Here is a tiny trained network, its code and every weight. The questions are about switching its units off for an input and a target symbol, where a switched-off unit gives its printed mean instead of its output.

import numpy as np


def w(rows, s, z=0):
    codes = np.array(rows[::2]) - 128.0
    scale = np.full(codes.shape[1], s)
    scale[-1] = z or s
    return codes * scale


def norm(h):
    return h / np.sqrt((h * h).mean(-1, keepdims=True) + 1e-5)


def f(y):
    return np.maximum(y, 0)


def softmax(a):
    e = np.exp(a - a.max(-1, keepdims=True))
    return e / e.sum(-1, keepdims=True)


def log_softmax(a):
    a = a - a.max(-1, keepdims=True)
    return a - np.log(np.exp(a).sum(-1, keepdims=True))


def net(x, mask):
    ids = ['ΔΛΩαβεζηθμπτψ'.index(c) for c in x.split()]
    T = len(ids)
    res = E[ids] + P[:T]
    u = 0
    for l in range(2):
        r = norm(res)
        for j in range(3):
            rows = slice(3 * j, 3 * j + 3)
            q, k, v = (r @ M[l][rows].T for M in (Q, K, V))
            z = softmax(np.where(np.tri(T) > 0, q @ k.T / 3**0.5, -1e9)) @ v
            o = O[l][rows]
            res = res + np.where(mask[u + j], z, o[:, -1]) @ o[:, :-1]
        u += 3
        y = f(norm(res) @ A[l][:, :-1].T + A[l][:, -1])
        res = res + np.where(mask[u : u + 4], y, B[l][:, -1]) @ B[l][:, :-1]
        u += 4
    return log_softmax(norm(res)[-1] @ U[:, :-1].T + U[:, -1])


Q, K, V, O, A, B = {}, {}, {}, {}, {}, {}
E = w([
[139,166,114],'Δ',
[127,128,101],'Λ',
[126,132,103],'Ω',
[142,163,116],'α',
[132,134,102],'β',
[142,164,109],'ε',
[69,128,154],'ζ',
[135,135,103],'η',
[133,137,105],'θ',
[134,135,104],'μ',
[90,100,142],'π',
[90,105,80],'τ',
[79,182,248],'ψ',
],0.016)
P = w([
[122,82,156],'0',
[250,122,149],'1',
[64,111,49],'2',
[117,107,104],'3',
[211,66,161],'4',
[71,134,31],'5',
[130,100,92],'6',
[194,66,179],'7',
[74,202,65],'8',
[128,67,52],'9',
[207,63,152],'10',
],0.011)
Q[0] = w([
[142,73,168],'0.h0',
[243,67,165],'0.h0',
[116,139,148],'0.h0',
[106,1,132],'0.h1',
[105,175,127],'0.h1',
[172,255,88],'0.h1',
[130,71,181],'0.h2',
[55,175,136],'0.h2',
[22,138,176],'0.h2',
],0.0081)
K[0] = w([
[178,127,114],'0.h0',
[114,98,149],'0.h0',
[103,147,145],'0.h0',
[7,147,59],'0.h1',
[183,137,162],'0.h1',
[130,98,98],'0.h1',
[177,123,76],'0.h2',
[92,242,130],'0.h2',
[142,193,222],'0.h2',
],0.013)
V[0] = w([
[156,120,98],'0.h0',
[180,127,202],'0.h0',
[181,168,162],'0.h0',
[58,154,154],'0.h1',
[211,99,118],'0.h1',
[107,112,139],'0.h1',
[123,176,162],'0.h2',
[56,20,141],'0.h2',
[91,1,80],'0.h2',
],0.0096)
O[0] = w([
[3,193,129,141],'0.h0',
[142,70,94,106],'0.h0',
[142,131,46,80],'0.h0',
[200,177,187,130],'0.h1',
[175,136,173,113],'0.h1',
[139,174,123,145],'0.h1',
[156,140,121,81],'0.h2',
[76,124,99,233],'0.h2',
[68,91,219,254],'0.h2',
],0.0077,0.0051)
A[0] = w([
[125,173,69,145],'0.n0',
[238,65,195,90],'0.n1',
[148,1,153,77],'0.n2',
[145,22,26,255],'0.n3',
],0.0063,0.0053)
B[0] = w([
[16,32,146,155],'0.n0',
[255,179,128,164],'0.n1',
[156,45,165,180],'0.n2',
[105,184,186,253],'0.n3',
],0.0083,0.0055)
Q[1] = w([
[142,29,123],'1.h0',
[217,167,85],'1.h0',
[122,130,251],'1.h0',
[120,149,102],'1.h1',
[78,207,57],'1.h1',
[142,129,187],'1.h1',
[142,116,165],'1.h2',
[88,183,175],'1.h2',
[158,70,201],'1.h2',
],0.013)
K[1] = w([
[127,178,143],'1.h0',
[146,108,176],'1.h0',
[93,107,126],'1.h0',
[176,119,130],'1.h1',
[183,73,56],'1.h1',
[80,110,115],'1.h1',
[154,189,67],'1.h2',
[102,45,68],'1.h2',
[54,247,141],'1.h2',
],0.015)
V[1] = w([
[64,103,10],'1.h0',
[142,100,82],'1.h0',
[195,127,162],'1.h0',
[126,153,61],'1.h1',
[164,235,79],'1.h1',
[99,171,211],'1.h1',
[144,1,60],'1.h2',
[110,83,32],'1.h2',
[188,164,226],'1.h2',
],0.009)
O[1] = w([
[216,160,46,180],'1.h0',
[75,143,155,72],'1.h0',
[35,109,105,16],'1.h0',
[95,4,167,48],'1.h1',
[70,201,253,3],'1.h1',
[227,160,7,243],'1.h1',
[18,107,9,70],'1.h2',
[120,29,60,69],'1.h2',
[77,172,214,129],'1.h2',
],0.0056,0.0049)
A[1] = w([
[173,62,119,130],'1.n0',
[194,254,253,4],'1.n1',
[178,140,79,93],'1.n2',
[177,179,33,22],'1.n3',
],0.0089,0.0029)
B[1] = w([
[142,210,79,245],'1.n0',
[27,103,117,250],'1.n1',
[9,90,128,231],'1.n2',
[54,2,151,254],'1.n3',
],0.0097,0.0033)
U = w([
[86,68,189,234],'Δ',
[103,121,100,123],'Λ',
[149,130,78,198],'Ω',
[147,143,40,19],'α',
[129,178,156,23],'β',
[150,209,145,241],'ε',
[127,130,82,41],'ζ',
[107,227,71,95],'η',
[136,158,89,65],'θ',
[127,188,147,4],'μ',
[128,218,125,134],'π',
[162,186,249,146],'τ',
[192,71,129,226],'ψ',
],0.017,0.0027)

Each question gives the input, a string of symbols that net reads in full, and the target symbol t.
The units are the heads (3 rows each of Q, K, V and O) and the neurons (one row each of A and B). Each row of codes is followed by its name. A weight is (code - 128) times the scale printed after its matrix; where a second scale follows, it is the last column's (O, A, B and U).
mask holds one flag per unit, layer by layer, with each layer's heads first. A switched-off unit (its flag False) gives its mean, the last column of its rows in O or B, instead of its output. The means were averaged over made-up inputs and are rounded, as every weight is.
A unit's drop is (log p(t) with every unit on - log p(t) with that unit switched off) / (log p(t) with every unit on - log p(t) with every unit switched off).
The circuit of an input: a set's keep is (log p(t) with only the set's units on - log p(t) with every unit switched off) / (log p(t) with every unit on - log p(t) with every unit switched off). Starting from the 12 units with the biggest drops (on a tie, the unit counted first), units are removed one at a time, each time the one whose removal leaves the highest keep (on an exact tie, the one counted first), for as long as the keep stays at least 0.8.
units of the circuit, in order: the units of the circuit, biggest drop first
unit that matters most: the unit with the biggest drop
top k neurons: the k neurons with the biggest drops, biggest first
k most important neurons of layer l: the k neurons of layer l with the biggest drops, biggest first
drop of u: that unit's drop, to one decimal
input α ζ Λ ψ ψ π π Λ α τ, target Δ: units of the circuit, in order -> 1.h1, 0.h2
input π Λ π, target η: top 2 neurons -> 0.n1, 1.n3
input Ω π ε π ζ ζ Λ Λ ψ β η, target τ: unit that matters most -> 1.h2
input ζ Ω ψ Λ τ, target τ: units of the circuit, in order -> 1.h2, 1.n3
input ζ τ Λ ζ Λ ψ ε, target Δ: 2 most important neurons of layer 1 -> 1.n3, 1.n0
input ψ π ψ π α Δ π π Ω θ, target Δ: units of the circuit, in order -> 0.n3, 1.n3
input α ψ ε β, target Δ: top 2 neurons -> 1.n0, 0.n0
input π μ Λ ζ η ζ Λ ψ μ τ, target Δ: 2 most important neurons of layer 1 -> 1.n3, 1.n0
input ψ ζ π β π π η, target Δ: top 2 neurons -> 1.n3, 0.n3
input ψ ε Δ π π ψ ζ Λ, target τ: top 2 neurons -> 0.n2, 1.n3
input π α π, target η: top 2 neurons -> 0.n1, 0.n3
input Δ π μ Ω, target Δ: top 3 neurons -> 0.n2, 1.n0, 0.n3
input η ζ α π ζ π ψ ε θ β, target Δ: top 4 neurons -> 1.n3, 0.n3, 1.n2, 0.n2
input θ ζ Λ Ω, target Δ: units of the circuit, in order -> 1.n3
input ψ ζ ψ α Ω β θ, target Δ: units of the circuit, in order -> 0.n3, 1.n0
input η π ε ζ π, target ψ: top 2 neurons -> 0.n2, 0.n3
input τ ψ ψ β π, target τ: 2 most important neurons of layer 1 -> 1.n3, 1.n2
input η ζ π Δ π Λ μ, target Δ: 2 most important neurons of layer 0 -> 0.n2, 0.n3
input ζ ψ π Δ μ π ε η ψ ζ ε, target τ: top 2 neurons -> 1.n1, 1.n3
input η ψ Λ α, target Δ: top 3 neurons -> 1.n3, 0.n2, 0.n3
input Λ ζ π Λ π β μ Δ Λ ε, target Δ: units of the circuit, in order -> 1.n3
input Λ π π ψ Λ π ψ ζ, target τ: 2 most important neurons of layer 0 -> 0.n2, 0.n0
input ψ Λ Δ Δ Λ ψ Δ Ω, target τ: top 2 neurons -> 0.n2, 1.n3
input μ μ Ω α ζ Δ Λ Λ ψ μ ε, target τ: top 3 neurons -> 1.n3, 1.n1, 0.n0
input μ τ η ψ θ ψ Λ β, target τ: top 2 neurons -> 1.n3, 1.n1
input Ω ζ π Λ ζ, target ψ: top 2 neurons -> 0.n2, 0.n3
input Δ Λ μ Δ ζ π ζ β ψ ζ Λ, target τ: unit that matters most -> 0.h2
input π π ζ, target η: drop of 0.n3 -> 0.1
input ε Δ π ψ β π ψ Ω, target τ: drop of 0.h2 -> 0.6
